Here is a tiny trained network, its code and every weight. The questions are about switching its units off for an input and a target symbol, where a switched-off unit gives its printed mean instead of its output.

import numpy as np


def w(rows, s, z=0):
    codes = np.array(rows[::2]) - 128.0
    scale = np.full(codes.shape[1], s)
    scale[-1] = z or s
    return codes * scale


def norm(h):
    return h / np.sqrt((h * h).mean(-1, keepdims=True) + 1e-5)


def f(y):
    return np.maximum(y, 0)


def softmax(a):
    e = np.exp(a - a.max(-1, keepdims=True))
    return e / e.sum(-1, keepdims=True)


def log_softmax(a):
    a = a - a.max(-1, keepdims=True)
    return a - np.log(np.exp(a).sum(-1, keepdims=True))


def net(x, mask):
    ids = ['γδλμστφψ'.index(c) for c in x.split()]
    T = len(ids)
    res = E[ids] + P[:T]
    u = 0
    for l in range(2):
        r = norm(res)
        for j in range(3):
            rows = slice(2 * j, 2 * j + 2)
            q, k, v = (r @ M[l][rows].T for M in (Q, K, V))
            z = softmax(np.where(np.tri(T) > 0, q @ k.T / 2**0.5, -1e9)) @ v
            o = O[l][rows]
            res = res + np.where(mask[u + j], z, o[:, -1]) @ o[:, :-1]
        u += 3
        y = f(norm(res) @ A[l][:, :-1].T + A[l][:, -1])
        res = res + np.where(mask[u : u + 8], y, B[l][:, -1]) @ B[l][:, :-1]
        u += 8
    return log_softmax(norm(res)[-1] @ U[:, :-1].T + U[:, -1])


Q, K, V, O, A, B = {}, {}, {}, {}, {}, {}
E = w([
[77,149,90,167],'γ',
[139,41,68,163],'δ',
[131,109,92,100],'λ',
[241,195,51,95],'μ',
[143,85,47,103],'σ',
[191,214,79,121],'τ',
[88,115,65,197],'φ',
[156,128,99,249],'ψ',
],0.011)
P = w([
[135,104,137,122],'0',
[122,129,3,117],'1',
[157,132,138,122],'2',
[103,100,139,243],'3',
[108,156,46,122],'4',
[157,131,138,120],'5',
[111,136,138,183],'6',
[100,160,71,115],'7',
[153,130,139,122],'8',
[105,130,140,187],'9',
[97,153,95,110],'10',
],0.044)
Q[0] = w([
[129,109,128,193],'L0H1',
[153,134,217,132],'L0H1',
[151,20,2,71],'L0H2',
[186,85,142,121],'L0H2',
[73,180,93,207],'L0H3',
[137,215,98,128],'L0H3',
],0.075)
K[0] = w([
[140,62,140,181],'L0H1',
[213,143,200,116],'L0H1',
[78,200,52,2],'L0H2',
[158,112,89,141],'L0H2',
[106,36,215,129],'L0H3',
[224,74,162,109],'L0H3',
],0.07)
V[0] = w([
[107,34,10,177],'L0H1',
[55,191,70,55],'L0H1',
[183,80,182,48],'L0H2',
[107,182,4,88],'L0H2',
[166,105,142,119],'L0H3',
[103,159,13,125],'L0H3',
],0.044)
O[0] = w([
[1,104,39,54,254],'L0H1',
[180,192,61,149,120],'L0H1',
[238,96,155,61,27],'L0H2',
[31,146,106,30,212],'L0H2',
[160,112,93,105,164],'L0H3',
[33,189,165,81,119],'L0H3',
],0.031,0.045)
A[0] = w([
[154,78,69,179,133],'L0N1',
[146,178,81,73,132],'L0N2',
[209,227,199,183,107],'L0N3',
[137,175,80,116,119],'L0N4',
[161,119,84,84,108],'L0N5',
[181,195,177,75,111],'L0N6',
[120,93,254,119,101],'L0N7',
[157,46,211,181,11],'L0N8',
],0.049,0.011)
B[0] = w([
[74,137,166,122,190],'L0N1',
[122,167,113,150,250],'L0N2',
[164,209,94,2,186],'L0N3',
[123,150,156,107,212],'L0N4',
[153,87,89,166,175],'L0N5',
[92,195,94,171,141],'L0N6',
[78,70,166,157,192],'L0N7',
[54,70,202,180,219],'L0N8',
],0.086,0.016)
Q[1] = w([
[164,48,116,200],'L1H1',
[44,104,128,177],'L1H1',
[51,215,167,145],'L1H2',
[164,220,146,41],'L1H2',
[179,138,213,156],'L1H3',
[136,232,83,2],'L1H3',
],0.061)
K[1] = w([
[209,126,154,132],'L1H1',
[155,139,2,40],'L1H1',
[111,111,34,102],'L1H2',
[70,247,109,127],'L1H2',
[133,176,188,180],'L1H3',
[64,229,82,55],'L1H3',
],0.056)
V[1] = w([
[204,118,134,108],'L1H1',
[90,203,96,124],'L1H1',
[20,121,189,154],'L1H2',
[20,60,14,255],'L1H2',
[68,195,152,223],'L1H3',
[71,189,104,62],'L1H3',
],0.048)
O[1] = w([
[73,153,95,84,63],'L1H1',
[129,82,193,146,199],'L1H1',
[183,109,160,196,173],'L1H2',
[253,225,115,104,255],'L1H2',
[203,75,97,116,132],'L1H3',
[97,98,82,219,188],'L1H3',
],0.039,0.071)
A[1] = w([
[182,94,91,67,81],'L1N1',
[126,56,35,176,49],'L1N2',
[188,188,103,130,76],'L1N3',
[58,103,64,109,177],'L1N4',
[101,2,41,107,27],'L1N5',
[166,128,65,139,181],'L1N6',
[153,104,200,94,2],'L1N7',
[193,102,128,196,69],'L1N8',
],0.057,0.0084)
B[1] = w([
[84,183,220,147,142],'L1N1',
[89,79,150,10,219],'L1N2',
[143,105,67,223,221],'L1N3',
[204,79,82,98,251],'L1N4',
[254,45,73,129,157],'L1N5',
[65,108,184,78,227],'L1N6',
[162,103,152,30,179],'L1N7',
[86,115,45,91,198],'L1N8',
],0.078,0.027)
U = w([
[201,62,102,85,25],'γ',
[36,91,135,77,50],'δ',
[114,247,108,70,122],'λ',
[113,101,104,232,166],'μ',
[217,191,149,155,169],'σ',
[73,187,192,159,252],'τ',
[161,177,213,60,231],'φ',
[118,33,196,188,122],'ψ',
],0.015,0.0036)

Each question gives the input, a string of symbols that net reads in full, and the target symbol t.
The units are the heads (2 rows each of Q, K, V and O) and the neurons (one row each of A and B). Each row of codes is followed by its name. A weight is (code - 128) times the scale printed after its matrix; where a second scale follows, it is the last column's (O, A, B and U).
mask holds one flag per unit, layer by layer, with each layer's heads first. A switched-off unit (its flag False) gives its mean, the last column of its rows in O or B, instead of its output. The means were averaged over made-up inputs and are rounded, as every weight is.
A unit's drop is (log p(t) with every unit on - log p(t) with that unit switched off) / (log p(t) with every unit on - log p(t) with every unit switched off).
The circuit of an input: a set's keep is (log p(t) with only the set's units on - log p(t) with every unit switched off) / (log p(t) with every unit on - log p(t) with every unit switched off). Starting from the 12 units with the biggest drops (on a tie, the unit counted first), units are removed one at a time, each time the one whose removal leaves the highest keep (on an exact tie, the one counted first), for as long as the keep stays at least 0.8.
units of the circuit, in order: the units of the circuit, biggest drop first
most important unit: the unit with the biggest drop
k most important neurons: the k neurons with the biggest drops, biggest first
k most important neurons of layer l: the k neurons of layer l with the biggest drops, biggest first
input φ ψ σ γ φ σ, target λ: most important unit : L0H3
input σ ψ γ φ γ τ γ, target λ: 4 most important neurons : L0N5, L0N8, L0N3, L1N3
input φ φ φ γ φ γ φ, target δ: 2 most important neurons : L0N3, L1N4
input λ γ μ δ, target φ: units of the circuit, in order : L1H3, L0H2, L0N5
input λ λ γ σ, target φ: units of the circuit, in order : L1H3, L0N5, L0H2
input δ φ λ γ λ γ σ λ λ τ, target τ: units of the circuit, in order : L0H2, L1H3, L1N4
input φ λ γ σ σ λ γ μ σ, target λ: units of the circuit, in order : L0H3, L0H1
input γ γ λ φ, target μ: 2 most important neurons : L0N5, L0N3
input ψ λ φ γ σ σ τ, target ψ: units of the circuit, in order : L0H2, L0H1, L0N8
input λ μ λ φ, target φ: units of the circuit, in order : L1H3, L0H2, L0N5
input γ γ φ γ μ ψ λ, target μ: 3 most important neurons of layer 0 : L0N8, L0N5, L0N3
input λ λ γ φ σ λ ψ τ μ τ, target φ: 2 most important neurons : L0N5, L0N8
input μ λ σ τ φ μ ψ, target σ: 3 most important neurons : L0N6, L0N5, L1N3
input φ φ φ γ γ φ λ δ γ μ, target δ: 2 most important neurons : L0N3, L1N4
input γ φ ψ γ γ λ φ σ γ τ, target μ: most important unit : L0H2
input γ ψ ψ φ σ γ φ τ γ, target φ: 2 most important neurons of layer 0 : L0N8, L0N3
input γ ψ φ ψ φ μ γ γ ψ φ, target μ: 2 most important neurons : L0N8, L0N5
input τ γ σ λ δ σ τ τ δ, target δ: 2 most important neurons of layer 1 : L1N3, L1N4
input φ γ γ, target φ: 2 most important neurons of layer 0 : L0N3, L0N8
input φ φ γ δ σ φ δ, target δ: most important unit : L0H1
input δ μ γ δ φ ψ φ, target τ: 2 most important neurons : L1N4, L0N8
input δ λ γ φ σ τ γ μ φ φ, target τ: 2 most important neurons : L0N3, L0N5
input φ λ λ λ, target δ: 3 most important neurons : L0N3, L1N4, L0N8
input γ γ φ γ φ φ δ, target μ: 2 most important neurons : L0N5, L0N3
input φ σ φ γ, target δ: 3 most important neurons of layer 0 : L0N3, L0N8, L0N2
